Here is a tiny trained network, its code and every weight. The questions are about switching its units off for an input and a target symbol, where a switched-off unit gives its printed mean instead of its output.

import numpy as np


def w(rows, s, z=0):
    codes = np.array(rows[::2]) - 128.0
    scale = np.full(codes.shape[1], s)
    scale[-1] = z or s
    return codes * scale


def norm(h):
    return h / np.sqrt((h * h).mean(-1, keepdims=True) + 1e-5)


def f(y):
    return y / 2 * (1 + np.tanh(0.7978845608 * (y + 0.044715 * y**3)))


def softmax(a):
    e = np.exp(a - a.max(-1, keepdims=True))
    return e / e.sum(-1, keepdims=True)


def log_softmax(a):
    a = a - a.max(-1, keepdims=True)
    return a - np.log(np.exp(a).sum(-1, keepdims=True))


def net(x, mask):
    ids = ['αδεζηθξσφψ'.index(c) for c in x.split()]
    T = len(ids)
    res = E[ids] + P[:T]
    r = norm(res)
    for j in range(2):
        rows = slice(2 * j, 2 * j + 2)
        q, k, v = (r @ M[0][rows].T for M in (Q, K, V))
        z = softmax(np.where(np.tri(T) > 0, q @ k.T / 2**0.5, -1e9)) @ v
        o = O[0][rows]
        res = res + np.where(mask[j], z, o[:, -1]) @ o[:, :-1]
    y = f(norm(res) @ A[0][:, :-1].T + A[0][:, -1])
    res = res + np.where(mask[2:26], y, B[0][:, -1]) @ B[0][:, :-1]
    return log_softmax(norm(res)[-1] @ U[:, :-1].T + U[:, -1])


Q, K, V, O, A, B = {}, {}, {}, {}, {}, {}
E = w([
[126,158,27,174,137,155,170,180,68,128,179,128],'α',
[169,87,79,112,179,46,119,166,168,108,83,135],'δ',
[212,161,73,173,85,166,217,171,195,134,197,137],'ε',
[64,117,118,237,159,93,178,82,116,102,71,133],'ζ',
[201,116,104,153,182,178,154,28,86,185,99,43],'η',
[178,217,87,120,167,144,124,222,127,202,85,161],'θ',
[255,191,71,149,182,163,141,140,141,89,125,185],'ξ',
[110,179,44,118,135,119,209,170,71,140,170,128],'σ',
[120,171,166,101,59,149,63,124,106,89,111,59],'φ',
[133,173,20,189,139,164,100,206,108,171,140,144],'ψ',
],0.0095)
P = w([
[129,23,38,139,254,118,241,148,168,192,146,226],'0',
[159,134,41,197,243,73,149,130,175,104,134,117],'1',
[179,140,86,189,199,63,144,157,143,105,138,81],'2',
[167,141,91,174,159,71,146,151,130,104,96,80],'3',
[164,145,109,164,125,72,149,152,119,102,99,76],'4',
[160,148,115,155,107,74,152,139,113,97,77,82],'5',
[155,153,125,152,91,70,160,133,106,89,85,84],'6',
[150,155,120,144,75,79,150,120,97,83,77,86],'7',
[149,157,124,135,65,84,151,110,92,78,69,93],'8',
],0.0052)
Q[0] = w([
[46,47,196,77,168,63,93,138,102,155,94,208],'H1',
[210,139,74,114,129,173,208,95,87,175,127,126],'H1',
[168,144,135,98,178,181,97,124,126,138,149,150],'H2',
[196,80,176,65,107,254,151,107,140,200,182,158],'H2',
],0.0094)
K[0] = w([
[171,110,106,185,180,2,133,124,72,211,137,188],'H1',
[163,160,172,138,42,108,86,133,95,152,181,106],'H1',
[176,121,96,131,156,136,151,90,65,130,98,189],'H2',
[187,90,61,176,155,160,245,99,171,193,120,140],'H2',
],0.0076)
V[0] = w([
[96,169,193,219,119,49,130,105,125,114,100,151],'H1',
[128,162,139,170,141,174,161,103,125,181,172,163],'H1',
[204,166,168,162,79,111,137,103,158,109,186,126],'H2',
[114,125,112,152,135,98,151,157,147,114,145,250],'H2',
],0.022)
O[0] = w([
[196,104,148,151,65,172,100,141,56,108,135,133,17],'H1',
[109,76,77,139,180,174,186,179,113,161,80,147,255],'H1',
[134,94,127,158,65,176,101,120,153,3,176,113,54],'H2',
[126,114,65,80,203,147,143,88,208,124,150,109,90],'H2',
],0.0058,0.0071)
A[0] = w([
[164,123,107,84,123,106,141,201,130,148,131,194,135],'N1',
[100,88,180,133,37,189,135,113,37,135,98,119,53],'N2',
[135,89,137,133,123,136,126,138,118,118,143,129,104],'N3',
[179,104,149,102,140,156,125,130,131,178,169,93,145],'N4',
[56,227,201,65,102,125,135,111,131,168,131,149,1],'N5',
[97,167,146,134,148,148,106,144,123,168,102,131,125],'N6',
[130,91,172,117,85,120,72,167,83,127,207,208,80],'N7',
[150,124,158,146,57,161,132,141,62,141,98,114,62],'N8',
[110,214,41,44,87,179,116,180,66,152,129,146,62],'N9',
[160,177,169,88,77,80,143,109,144,178,152,150,16],'N10',
[119,130,142,134,114,116,115,94,137,116,151,104,101],'N11',
[83,187,132,63,127,175,150,176,123,61,136,100,151],'N12',
[76,110,187,55,2,130,146,148,94,85,42,107,179],'N13',
[161,90,169,198,109,160,138,107,64,155,135,113,121],'N14',
[124,137,158,92,94,65,114,124,120,114,151,157,60],'N15',
[125,129,172,8,112,77,53,130,141,142,114,100,96],'N16',
[123,137,129,137,133,154,106,122,154,116,141,126,149],'N17',
[114,82,130,143,131,106,129,217,138,120,128,155,63],'N18',
[135,111,155,63,93,153,87,154,179,18,145,143,126],'N19',
[130,115,130,126,135,136,118,153,131,122,127,132,89],'N20',
[75,66,150,129,151,145,116,35,164,173,147,177,73],'N21',
[97,17,117,54,147,117,65,180,110,100,94,101,79],'N22',
[120,159,195,104,70,176,41,133,141,114,206,119,124],'N23',
[133,166,137,188,159,84,126,174,125,93,151,129,120],'N24',
],0.014,0.0037)
B[0] = w([
[100,148,107,133,143,133,149,132,136,127,123,108,176],'N1',
[176,112,157,77,132,129,164,120,132,155,140,124,210],'N2',
[132,134,130,131,124,120,111,104,112,124,113,124,119],'N3',
[100,137,122,135,142,120,146,136,140,114,122,143,143],'N4',
[150,165,126,167,132,98,111,98,162,173,122,179,139],'N5',
[138,120,118,130,124,124,112,114,143,96,160,128,174],'N6',
[105,184,154,136,117,116,104,160,165,113,116,50,141],'N7',
[139,116,141,100,153,148,169,116,134,148,123,132,214],'N8',
[130,99,65,137,159,120,163,107,140,122,116,112,148],'N9',
[140,150,157,131,136,130,142,103,141,157,121,147,139],'N10',
[137,112,116,131,148,141,150,130,112,129,110,141,123],'N11',
[125,114,118,163,128,110,112,133,119,125,119,132,137],'N12',
[98,126,91,178,128,124,76,133,119,106,130,117,173],'N13',
[111,118,112,155,104,117,94,135,125,108,140,131,254],'N14',
[148,96,136,100,116,115,122,118,141,157,138,101,138],'N15',
[137,100,133,152,85,139,97,118,85,111,145,146,151],'N16',
[119,128,139,148,126,115,135,120,93,133,105,128,121],'N17',
[125,150,132,110,158,127,126,118,129,125,123,133,140],'N18',
[153,75,137,127,85,96,122,99,89,118,145,134,139],'N19',
[123,137,122,132,135,132,124,105,125,133,116,123,119],'N20',
[125,139,127,131,129,144,164,157,136,126,118,112,152],'N21',
[118,136,118,133,163,124,142,133,159,132,121,129,133],'N22',
[117,145,159,135,151,146,132,143,120,5,91,80,147],'N23',
[102,131,116,121,135,141,142,144,152,135,120,125,161],'N24',
],0.033,0.0097)
U = w([
[98,170,85,94,242,155,232,182,196,127,69,94,208],'α',
[91,55,20,234,87,77,69,129,105,64,140,121,74],'δ',
[218,39,177,24,71,156,151,110,81,173,157,134,253],'ε',
[148,181,173,94,133,186,102,161,103,101,107,124,97],'ζ',
[117,156,140,95,141,157,97,158,114,149,144,146,38],'η',
[105,146,139,76,109,150,122,168,121,140,119,155,19],'θ',
[173,228,188,166,118,62,106,81,170,252,111,193,138],'ξ',
[113,153,165,75,126,157,104,172,128,136,117,157,50],'σ',
[123,157,146,58,127,145,105,164,107,118,123,141,66],'φ',
[145,193,208,97,133,150,84,167,141,109,102,47,106],'ψ',
],0.0042,0.0035)

Each question gives the input, a string of symbols that net reads in full, and the target symbol t.
The units are the heads (2 rows each of Q, K, V and O) and the neurons (one row each of A and B). Each row of codes is followed by its name. A weight is (code - 128) times the scale printed after its matrix; where a second scale follows, it is the last column's (O, A, B and U).
mask holds one flag per unit, heads first, then neurons. A switched-off unit (its flag False) gives its mean, the last column of its rows in O or B, instead of its output. The means were averaged over made-up inputs and are rounded, as every weight is.
A unit's drop is (log p(t) with every unit on - log p(t) with that unit switched off) / (log p(t) with every unit on - log p(t) with every unit switched off).
The circuit of an input: a set's keep is (log p(t) with only the set's units on - log p(t) with every unit switched off) / (log p(t) with every unit on - log p(t) with every unit switched off). Starting from the 12 units with the biggest drops (on a tie, the unit counted first), units are removed one at a time, each time the one whose removal leaves the highest keep (on an exact tie, the one counted first), for as long as the keep stays at least 0.8.
circuit, biggest first: the units of the circuit, biggest drop first
unit that matters most: the unit with the biggest drop
top k neurons: the k neurons with the biggest drops, biggest first
which heads matter: for each layer, one digit per head in row order, 1 if its drop is at least 0.15 and else 0, layers parted by /
drop when u is switched off: that unit's drop, to one decimal
input η ζ φ ζ, target ψ: circuit, biggest first	(H2; N7)
input η η ζ θ ε σ ε, target δ: unit that matters most	H2
input η η ζ η ζ φ η ζ, target ψ: which heads matter	01
input η η ξ ξ η η ζ φ ε, target ψ: circuit, biggest first	(H1; N7)
input φ α ξ σ η, target ξ: circuit, biggest first	(H1; N5)
input δ η η ζ η ε ξ δ, target δ: top 3 neurons	(N16; N2; N8)
input φ δ η η ε η ζ ζ, target ξ: which heads matter	01
input η η η φ δ ζ θ, target ψ: which heads matter	10
input η η φ ζ δ, target ψ: top 2 neurons	(N7; N2)
input ζ η ξ ψ ζ ξ, target δ: circuit, biggest first	(H2; N2; N19)
input η ε ζ δ ζ η, target δ: which heads matter	00
input η φ δ, target ψ: which heads matter	01
input δ η η ε η η η, target ε: top 3 neurons	(N2; N8; N14)
input η σ η φ σ, target ψ: circuit, biggest first	(N7; H1)
input δ δ ε ε ζ δ, target ε: which heads matter	10
input ζ α η δ ζ δ, target δ: top 2 neurons	(N16; N8)
input η δ ζ δ ζ δ, target ε: which heads matter	11
input φ α η θ, target ξ: unit that matters most	H1
input η ψ ε ξ η ζ ε, target δ: top 4 neurons	(N2; N8; N12; N19)
input η ζ σ θ η η ζ, target δ: circuit, biggest first	(H1; H2; N8)
input ε ε η η η φ φ ψ, target ψ: which heads matter	00
input δ ξ ε η σ η δ α ξ, target δ: which heads matter	01
input η ζ η, target δ: which heads matter	01
input φ ζ α θ σ, target ξ: drop when H1 is switched off	0.2
input η σ φ, target ψ: drop when N23 is switched off	0.3
